Below is a small trained network, with its code and all its weights. Each question gives an input and a class and asks what happens when units are switched off, that is, made to give their printed mean instead of their output.

import numpy as np


def w(rows, s, z=0):
    codes = np.array(rows[::2]) - 128.0
    scale = np.full(codes.shape[1], s)
    scale[-1] = z or s
    return codes * scale


def f(y):
    return y / 2 * (1 + np.tanh(0.7978845608 * (y + 0.044715 * y**3)))


def log_softmax(a):
    a = a - a.max(-1, keepdims=True)
    return a - np.log(np.exp(a).sum(-1, keepdims=True))


def net(x, mask):
    res = np.array(x, float).reshape(1, 3) / 4 @ E
    y = f(res @ A[0][:, :-1].T + A[0][:, -1])
    res = res + np.where(mask, y, B[0][:, -1]) @ B[0][:, :-1]
    return log_softmax(res[-1] @ U[:, :-1].T + U[:, -1])


A, B = {}, {}
E = w([
[188,145,112,5,84,169],'x0',
[132,30,72,90,169,215],'x1',
[184,86,231,167,210,111],'x2',
],0.012)
A[0] = w([
[3,153,103,82,46,105,248],'N1',
[151,3,146,96,100,156,125],'N2',
[142,254,159,153,17,48,191],'N3',
[225,49,209,137,247,101,175],'N4',
[52,136,106,145,128,127,152],'N5',
[194,115,140,118,188,131,120],'N6',
[112,244,112,86,65,121,178],'N7',
[110,140,100,128,57,96,170],'N8',
[44,12,98,181,182,157,253],'N9',
[148,112,82,30,77,183,191],'N10',
[172,36,85,65,163,187,152],'N11',
[44,84,127,95,174,188,186],'N12',
[59,164,83,50,28,59,211],'N13',
[116,135,175,149,222,91,234],'N14',
[30,78,90,151,150,123,153],'N15',
],0.0093,0.0043)
B[0] = w([
[161,202,101,185,118,105,210],'N1',
[224,124,123,58,107,170,174],'N2',
[44,64,158,139,52,119,242],'N3',
[89,168,170,149,250,169,248],'N4',
[161,78,25,179,29,144,154],'N5',
[113,174,203,90,143,133,161],'N6',
[46,172,220,179,77,254,205],'N7',
[143,144,91,166,43,155,167],'N8',
[212,98,33,159,152,146,224],'N9',
[165,120,198,120,67,94,213],'N10',
[216,77,149,33,89,130,201],'N11',
[155,119,43,88,129,114,175],'N12',
[192,186,182,219,22,156,219],'N13',
[92,111,122,187,215,68,208],'N14',
[166,21,39,215,123,108,173],'N15',
],0.0082,0.015)
U = w([
[156,92,65,129,192,202,28],'0',
[121,148,153,81,166,163,6],'1',
[190,96,116,53,110,114,77],'2',
[51,86,150,133,124,123,159],'3',
[104,178,146,171,231,115,159],'4',
[123,176,136,164,61,178,165],'5',
[121,70,9,181,140,99,223],'6',
],0.012,0.0026)

Each question gives the input, the list of numbers given to net, and the class t.
The units are the neurons (one row each of A and B). Each row of codes is followed by its name. A weight is (code - 128) times the scale printed after its matrix; where a second scale follows, it is the last column's (A, B and U).
mask holds one flag per neuron, in row order. A switched-off neuron (its flag False) gives its mean, the last column of its row in B, instead of its output. The means were averaged over made-up inputs and are rounded, as every weight is.
A unit's drop is (log p(t) with every unit on - log p(t) with that unit switched off) / (log p(t) with every unit on - log p(t) with every unit switched off).
The circuit of an input: a set's keep is (log p(t) with only the set's units on - log p(t) with every unit switched off) / (log p(t) with every unit on - log p(t) with every unit switched off). Starting from the 12 units with the biggest drops (on a tie, the unit counted first), units are removed one at a time, each time the one whose removal leaves the highest keep (on an exact tie, the one counted first), for as long as the keep stays at least 0.8.
circuit, biggest first: the units of the circuit, biggest drop first
top k neurons: the k neurons with the biggest drops, biggest first
drop when u is switched off: that unit's drop, to one decimal
input [6,0,4], class 1: circuit, biggest first => [N9, N13]
input [7,-8,8], class 4: circuit, biggest first => [N4]
input [1,1,0], class 2: circuit, biggest first => [N4, N7, N14]
input [-7,-7,-1], class 3: top 2 neurons => [N3, N9]
input [-3,3,3], class 0: circuit, biggest first => [N9, N3]
input [7,4,-4], class 2: top 2 neurons => [N11, N2]
input [5,-2,4], class 1: top 2 neurons => [N1, N14]
input [6,8,-7], class 2: drop when N11 is switched off => 0.6
input [4,6,-1], class 2: drop when N10 is switched off => 0.0
input [-1,3,8], class 4: drop when N4 is switched off => 0.8
